Below are the code and all the weights of a small trained network. Each question names an input and a class and asks about switching units off, where a switched-off unit gives its printed mean instead of its output.

import numpy as np


def w(rows, s, z=0):
    codes = np.array(rows[::2]) - 128.0
    scale = np.full(codes.shape[1], s)
    scale[-1] = z or s
    return codes * scale


def f(y):
    return y / 2 * (1 + np.tanh(0.7978845608 * (y + 0.044715 * y**3)))


def log_softmax(a):
    a = a - a.max(-1, keepdims=True)
    return a - np.log(np.exp(a).sum(-1, keepdims=True))


def net(x, mask):
    res = np.array(x, float).reshape(1, 3) / 4 @ E
    y = f(res @ A[0][:, :-1].T + A[0][:, -1])
    res = res + np.where(mask, y, B[0][:, -1]) @ B[0][:, :-1]
    return log_softmax(res[-1] @ U[:, :-1].T + U[:, -1])


A, B = {}, {}
E = w([
[207,203,155,164,110],'x0',
[18,150,247,154,210],'x1',
[122,198,59,109,195],'x2',
],0.012)
A[0] = w([
[88,102,156,145,168,141],'N0',
[137,135,93,138,66,84],'N1',
[77,91,71,120,164,63],'N2',
[127,187,83,76,154,56],'N3',
[164,166,157,202,103,107],'N4',
[63,194,155,212,123,93],'N5',
[184,94,77,92,100,158],'N6',
[78,45,117,89,105,99],'N7',
[116,52,214,160,4,116],'N8',
[150,239,160,119,23,254],'N9',
[196,177,152,205,155,70],'N10',
[117,145,206,185,158,60],'N11',
[78,139,142,175,150,53],'N12',
[84,77,97,134,151,67],'N13',
[127,169,95,84,233,91],'N14',
],0.012,0.0073)
B[0] = w([
[113,67,158,103,107,191],'N0',
[194,66,203,122,118,170],'N1',
[108,181,91,208,60,162],'N2',
[254,158,193,169,141,162],'N3',
[81,174,50,200,82,172],'N4',
[125,29,131,153,138,187],'N5',
[102,38,167,83,118,232],'N6',
[64,190,100,186,73,190],'N7',
[192,249,168,119,168,249],'N8',
[50,105,104,111,176,238],'N9',
[67,124,55,239,58,174],'N10',
[182,66,114,131,123,190],'N11',
[174,99,146,150,102,161],'N12',
[109,142,109,204,34,155],'N13',
[200,185,197,109,115,186],'N14',
],0.0087,0.013)
U = w([
[93,146,55,246,69,109],'0',
[165,12,151,165,135,57],'1',
[216,210,165,183,158,103],'2',
[56,130,126,82,203,254],'3',
],0.014,0.0079)

Each question gives the input, the list of numbers given to net, and the class t.
The units are the neurons (one row each of A and B). Each row of codes is followed by its name. A weight is (code - 128) times the scale printed after its matrix; where a second scale follows, it is the last column's (A, B and U).
mask holds one flag per neuron, in row order. A switched-off neuron (its flag False) gives its mean, the last column of its row in B, instead of its output. The means were averaged over made-up inputs and are rounded, as every weight is.
A unit's drop is (log p(t) with every unit on - log p(t) with that unit switched off) / (log p(t) with every unit on - log p(t) with every unit switched off).
The circuit of an input: a set's keep is (log p(t) with only the set's units on - log p(t) with every unit switched off) / (log p(t) with every unit on - log p(t) with every unit switched off). Starting from the 12 units with the biggest drops (on a tie, the unit counted first), units are removed one at a time, each time the one whose removal leaves the highest keep (on an exact tie, the one counted first), for as long as the keep stays at least 0.8.
units of the circuit, in order: the units of the circuit, biggest drop first
most important unit: the unit with the biggest drop
top k neurons: the k neurons with the biggest drops, biggest first
drop when u is switched off: that unit's drop, to one decimal
input [-6,-3,-3], class 0: most important unit => N7
input [-2,1,1], class 3: units of the circuit, in order => [N10, N3]
input [0,-5,6], class 2: top 4 neurons => [N3, N5, N14, N0]
input [-6,3,6], class 0: top 4 neurons => [N8, N2, N13, N1]
input [-2,0,2], class 3: top 3 neurons => [N8, N10, N4]
input [6,-7,2], class 1: top 2 neurons => [N6, N1]
input [6,-8,8], class 1: top 4 neurons => [N6, N8, N9, N1]
input [0,5,-6], class 2: top 2 neurons => [N8, N6]
input [6,-8,1], class 1: top 3 neurons => [N6, N1, N7]
input [-7,4,8], class 2: top 2 neurons => [N14, N3]
input [6,5,1], class 0: top 2 neurons => [N10, N4]
input [-7,7,0], class 0: top 2 neurons => [N7, N2]
input [-2,-8,8], class 1: top 2 neurons => [N6, N8]
input [1,8,5], class 1: most important unit => N5
input [-6,7,-3], class 1: top 3 neurons => [N0, N11, N5]
input [8,4,6], class 0: drop when N10 is switched off => 0.7
input [7,-5,-1], class 0: drop when N10 is switched off => 0.2
input [2,-2,-1], class 3: drop when N0 is switched off => 0.0
